Below are the code and all the weights of a small trained network. Each question names an input and a class and asks about switching units off, where a switched-off unit gives its printed mean instead of its output.

import numpy as np


def w(rows, s, z=0):
    codes = np.array(rows[::2]) - 128.0
    scale = np.full(codes.shape[1], s)
    scale[-1] = z or s
    return codes * scale


def f(y):
    return np.maximum(y, 0)


def log_softmax(a):
    a = a - a.max(-1, keepdims=True)
    return a - np.log(np.exp(a).sum(-1, keepdims=True))


def net(x, mask):
    res = np.array(x, float).reshape(1, 6) / 4 @ E
    y = f(res @ A[0][:, :-1].T + A[0][:, -1])
    res = res + np.where(mask, y, B[0][:, -1]) @ B[0][:, :-1]
    return log_softmax(res[-1] @ U[:, :-1].T + U[:, -1])


A, B = {}, {}
E = w([
[57,25,188,95,236],'x0',
[92,221,66,86,221],'x1',
[127,128,126,129,131],'x2',
[213,96,125,3,114],'x3',
[46,183,198,74,60],'x4',
[137,134,139,130,135],'x5',
],0.0074)
A[0] = w([
[108,68,157,76,173,76],'neuron 0',
[129,101,159,156,94,80],'neuron 1',
[90,157,162,80,85,81],'neuron 2',
[111,131,145,115,122,88],'neuron 3',
[173,103,91,166,160,89],'neuron 4',
[188,194,122,148,105,60],'neuron 5',
[159,56,180,158,71,48],'neuron 6',
[164,121,67,139,182,102],'neuron 7',
[137,116,99,45,131,78],'neuron 8',
[132,137,129,111,132,85],'neuron 9',
[105,149,155,107,107,78],'neuron 10',
[117,183,100,93,181,49],'neuron 11',
[69,150,138,234,132,39],'neuron 12',
[139,68,165,164,65,20],'neuron 13',
[88,146,161,94,101,50],'neuron 14',
[99,155,78,94,153,39],'neuron 15',
[113,145,135,124,103,71],'neuron 16',
[160,100,96,157,154,51],'neuron 17',
[64,161,137,189,118,78],'neuron 18',
[187,108,141,8,117,28],'neuron 19',
[105,77,156,119,184,13],'neuron 20',
[118,157,117,111,158,53],'neuron 21',
[161,91,78,166,150,49],'neuron 22',
[84,168,147,77,105,90],'neuron 23',
[69,156,150,103,87,72],'neuron 24',
[163,116,84,152,155,77],'neuron 25',
[113,101,91,97,111,225],'neuron 26',
[77,65,183,122,218,54],'neuron 27',
[162,171,103,141,85,38],'neuron 28',
[73,179,146,98,52,83],'neuron 29',
[147,161,103,139,97,21],'neuron 30',
[164,174,117,143,100,4],'neuron 31',
[109,195,75,102,187,48],'neuron 32',
[175,98,66,182,130,105],'neuron 33',
[102,148,162,105,111,50],'neuron 34',
[181,133,123,72,82,117],'neuron 35',
[164,107,79,162,161,44],'neuron 36',
[98,174,86,86,175,75],'neuron 37',
[88,190,90,80,191,147],'neuron 38',
[96,147,128,188,134,25],'neuron 39',
[158,158,65,164,59,76],'neuron 40',
[130,160,118,139,107,73],'neuron 41',
[153,143,130,121,125,225],'neuron 42',
],0.012)
B[0] = w([
[80,201,85,109,87,182],'neuron 0',
[166,112,126,126,110,146],'neuron 1',
[129,93,142,82,162,169],'neuron 2',
[126,116,116,101,128,132],'neuron 3',
[105,101,164,78,144,161],'neuron 4',
[65,159,76,89,87,161],'neuron 5',
[194,113,139,156,52,172],'neuron 6',
[113,89,175,93,131,173],'neuron 7',
[120,107,74,190,172,164],'neuron 8',
[137,122,117,123,125,129],'neuron 9',
[117,100,133,103,141,141],'neuron 10',
[182,97,135,146,69,160],'neuron 11',
[175,90,29,179,190,174],'neuron 12',
[247,84,127,145,47,150],'neuron 13',
[115,85,123,71,145,143],'neuron 14',
[175,121,122,157,91,142],'neuron 15',
[129,111,118,103,119,131],'neuron 16',
[104,93,143,89,128,138],'neuron 17',
[159,99,66,153,205,174],'neuron 18',
[176,63,2,189,218,180],'neuron 19',
[63,175,92,78,83,147],'neuron 20',
[157,111,116,133,96,134],'neuron 21',
[126,101,153,54,141,145],'neuron 22',
[123,90,150,102,156,171],'neuron 23',
[123,89,144,65,165,160],'neuron 24',
[108,87,155,96,153,148],'neuron 25',
[112,182,171,179,150,254],'neuron 26',
[76,208,61,76,60,204],'neuron 27',
[72,150,96,102,96,147],'neuron 28',
[97,84,177,64,160,185],'neuron 29',
[100,181,99,99,99,132],'neuron 30',
[56,199,68,76,77,133],'neuron 31',
[207,68,131,141,58,176],'neuron 32',
[102,116,174,64,173,177],'neuron 33',
[125,94,129,72,142,134],'neuron 34',
[111,131,91,189,169,189],'neuron 35',
[124,89,142,67,158,143],'neuron 36',
[183,94,147,154,64,175],'neuron 37',
[179,115,172,162,65,241],'neuron 38',
[146,131,76,164,165,138],'neuron 39',
[76,160,80,59,100,179],'neuron 40',
[119,141,122,103,120,137],'neuron 41',
[91,196,161,166,146,251],'neuron 42',
],0.0095,0.0093)
U = w([
[102,207,44,48,72,58],'0',
[184,75,22,184,252,74],'1',
[240,77,194,144,23,83],'2',
[131,62,230,2,214,59],'3',
[143,162,168,144,158,249],'4',
[150,176,172,141,166,234],'5',
],0.0079,0.012)

Each question gives the input, the list of numbers given to net, and the class t.
The units are the neurons (one row each of A and B). Each row of codes is followed by its name. A weight is (code - 128) times the scale printed after its matrix; where a second scale follows, it is the last column's (A, B and U).
mask holds one flag per neuron, in row order. A switched-off neuron (its flag False) gives its mean, the last column of its row in B, instead of its output. The means were averaged over made-up inputs and are rounded, as every weight is.
A unit's drop is (log p(t) with every unit on - log p(t) with that unit switched off) / (log p(t) with every unit on - log p(t) with every unit switched off).
The circuit of an input: a set's keep is (log p(t) with only the set's units on - log p(t) with every unit switched off) / (log p(t) with every unit on - log p(t) with every unit switched off). Starting from the 12 units with the biggest drops (on a tie, the unit counted first), units are removed one at a time, each time the one whose removal leaves the highest keep (on an exact tie, the one counted first), for as long as the keep stays at least 0.8.
circuit, biggest first: the units of the circuit, biggest drop first
k most important neurons: the k neurons with the biggest drops, biggest first
drop when u is switched off: that unit's drop, to one decimal
input [8,0,-5,-5,1,5], class 0: circuit, biggest first -> neuron 27
input [-5,6,6,3,2,4], class 2: circuit, biggest first -> neuron 38; neuron 32
input [2,0,7,-7,6,-3], class 1: circuit, biggest first -> neuron 12; neuron 18
input [-6,-1,-1,-8,7,3], class 1: circuit, biggest first -> neuron 12; neuron 18
input [-4,6,3,-1,-2,3], class 2: circuit, biggest first -> neuron 32; neuron 38; neuron 37
input [8,-5,8,5,-6,-8], class 0: circuit, biggest first -> neuron 27; neuron 0
input [-3,-4,2,-6,7,-4], class 3: 2 most important neurons -> neuron 29; neuron 24
input [-6,1,-3,-7,1,6], class 1: 3 most important neurons -> neuron 12; neuron 18; neuron 27
input [8,3,1,-8,2,4], class 0: 2 most important neurons -> neuron 27; neuron 20
input [5,6,2,1,1,2], class 2: circuit, biggest first -> neuron 38; neuron 37; neuron 32
input [5,-5,0,-1,3,3], class 0: 3 most important neurons -> neuron 27; neuron 38; neuron 0
input [-8,2,-7,8,-8,1], class 0: 4 most important neurons -> neuron 40; neuron 5; neuron 28; neuron 31
input [6,-8,-4,-3,-5,-5], class 2: 2 most important neurons -> neuron 6; neuron 13
input [5,-7,-4,-4,-7,6], class 2: circuit, biggest first -> neuron 6
input [8,7,-6,2,2,6], class 0: 3 most important neurons -> neuron 27; neuron 0; neuron 20
input [-1,7,-3,-3,-7,-2], class 2: circuit, biggest first -> neuron 32; neuron 38; neuron 37
input [-6,3,4,8,-3,2], class 1: 2 most important neurons -> neuron 19; neuron 35
input [-8,-6,6,5,-6,5], class 0: drop when neuron 40 is switched off -> 0.2
input [-1,-2,5,-3,-6,-4], class 3: drop when neuron 28 is switched off -> 0.0
input [-5,-7,-4,-1,-8,4], class 3: drop when neuron 22 is switched off -> 0.1
input [7,5,-7,-7,8,-2], class 3: circuit, biggest first -> neuron 24
